Here is a tiny trained network, its code and every weight. The questions are about switching its units off for an input and a class, where a switched-off unit gives its printed mean instead of its output.

import numpy as np


def w(rows, s, z=0):
    codes = np.array(rows[::2]) - 128.0
    scale = np.full(codes.shape[1], s)
    scale[-1] = z or s
    return codes * scale


def f(y):
    return y / 2 * (1 + np.tanh(0.7978845608 * (y + 0.044715 * y**3)))


def log_softmax(a):
    a = a - a.max(-1, keepdims=True)
    return a - np.log(np.exp(a).sum(-1, keepdims=True))


def net(x, mask):
    res = np.array(x, float).reshape(1, 8) / 4 @ E
    y = f(res @ A[0][:, :-1].T + A[0][:, -1])
    res = res + np.where(mask, y, B[0][:, -1]) @ B[0][:, :-1]
    return log_softmax(res[-1] @ U[:, :-1].T + U[:, -1])


A, B = {}, {}
E = w([
[152,113,158,177,109,160,54],'x0',
[186,33,36,124,66,91,187],'x1',
[135,136,185,172,16,125,61],'x2',
[47,58,112,97,87,203,118],'x3',
[98,187,120,226,34,153,164],'x4',
[34,61,186,219,120,1,56],'x5',
[131,142,154,118,95,196,155],'x6',
[50,113,9,188,122,174,118],'x7',
],0.0082)
A[0] = w([
[128,135,134,118,131,127,119,77],'N0',
[122,141,136,163,101,127,126,87],'N1',
[103,114,99,116,161,129,120,2],'N2',
[99,157,143,252,75,127,97,111],'N3',
[102,90,193,77,141,157,57,108],'N4',
[118,125,139,127,57,109,156,222],'N5',
[64,137,77,126,192,118,158,130],'N6',
[138,85,103,128,112,120,126,187],'N7',
[175,160,127,120,211,137,104,145],'N8',
[134,51,105,157,112,61,125,120],'N9',
[114,136,94,126,105,183,141,98],'N10',
[134,69,106,126,116,70,126,94],'N11',
[113,85,100,112,146,94,138,249],'N12',
[155,86,133,163,139,113,141,82],'N13',
[103,139,59,107,82,240,146,159],'N14',
[185,183,131,114,142,122,144,142],'N15',
],0.019,0.0025)
B[0] = w([
[134,118,130,112,134,130,114,129],'N0',
[141,152,142,171,144,101,140,161],'N1',
[64,193,123,135,115,134,168,153],'N2',
[168,157,78,248,163,43,15,250],'N3',
[84,150,225,65,85,165,48,187],'N4',
[148,197,207,156,95,96,222,171],'N5',
[6,187,85,150,174,170,165,195],'N6',
[142,77,122,113,121,113,131,162],'N7',
[195,110,72,80,227,177,84,190],'N8',
[110,46,123,69,110,38,146,198],'N9',
[165,90,89,140,87,173,112,182],'N10',
[115,47,116,95,143,69,150,179],'N11',
[62,104,109,126,140,93,176,179],'N12',
[157,90,116,99,107,106,120,147],'N13',
[172,62,65,178,20,227,138,244],'N14',
[233,168,165,101,188,136,171,185],'N15',
],0.02,0.022)
U = w([
[207,146,118,79,231,162,119,142],'0',
[153,153,127,254,130,32,32,179],'1',
[199,167,183,156,121,86,172,7],'2',
[16,151,62,134,180,162,137,156],'3',
[177,74,80,178,34,197,136,243],'4',
[86,141,224,83,98,144,3,36],'5',
[98,21,132,98,118,32,144,123],'6',
],0.0069,0.0015)

Each question gives the input, the list of numbers given to net, and the class t.
The units are the neurons (one row each of A and B). Each row of codes is followed by its name. A weight is (code - 128) times the scale printed after its matrix; where a second scale follows, it is the last column's (A, B and U).
mask holds one flag per neuron, in row order. A switched-off neuron (its flag False) gives its mean, the last column of its row in B, instead of its output. The means were averaged over made-up inputs and are rounded, as every weight is.
A unit's drop is (log p(t) with every unit on - log p(t) with that unit switched off) / (log p(t) with every unit on - log p(t) with every unit switched off).
The circuit of an input: a set's keep is (log p(t) with only the set's units on - log p(t) with every unit switched off) / (log p(t) with every unit on - log p(t) with every unit switched off). Starting from the 12 units with the biggest drops (on a tie, the unit counted first), units are removed one at a time, each time the one whose removal leaves the highest keep (on an exact tie, the one counted first), for as long as the keep stays at least 0.8.
circuit, biggest first: the units of the circuit, biggest drop first
unit that matters most: the unit with the biggest drop
top k neurons: the k neurons with the biggest drops, biggest first
drop when u is switched off: that unit's drop, to one decimal
input [7,-4,-7,-3,0,7,8,-5], class 5: unit that matters most -> N4
input [-5,-5,3,-8,-5,5,1,2], class 0: top 2 neurons -> [N3 N8]
input [-7,-2,4,-3,0,6,-6,-4], class 6: top 2 neurons -> [N9 N11]
input [-7,-1,2,-2,-2,4,1,-7], class 5: circuit, biggest first -> [N3 N4 N14 N9]
input [4,-4,-7,-1,5,-3,8,-5], class 0: top 2 neurons -> [N15 N8]
input [6,6,-6,2,-3,-2,2,-4], class 6: circuit, biggest first -> [N14 N3]
input [-1,5,-2,-2,6,-3,-3,-8], class 2: top 2 neurons -> [N8 N5]
input [-8,2,-6,8,-6,6,7,-2], class 3: top 2 neurons -> [N6 N2]
input [8,4,3,2,2,-1,6,-8], class 2: top 2 neurons -> [N5 N3]
input [-1,1,7,0,8,-5,1,-3], class 1: top 3 neurons -> [N3 N1 N5]
input [8,8,-1,0,8,4,5,0], class 1: drop when N3 is switched off -> 2.4
input [3,-5,-2,-6,-7,6,6,-8], class 5: drop when N12 is switched off -> 0.0
input [-7,1,-7,4,-5,3,-2,-4], class 3: drop when N6 is switched off -> 1.0
input [4,7,-1,-5,1,4,8,0], class 6: circuit, biggest first -> [N9]
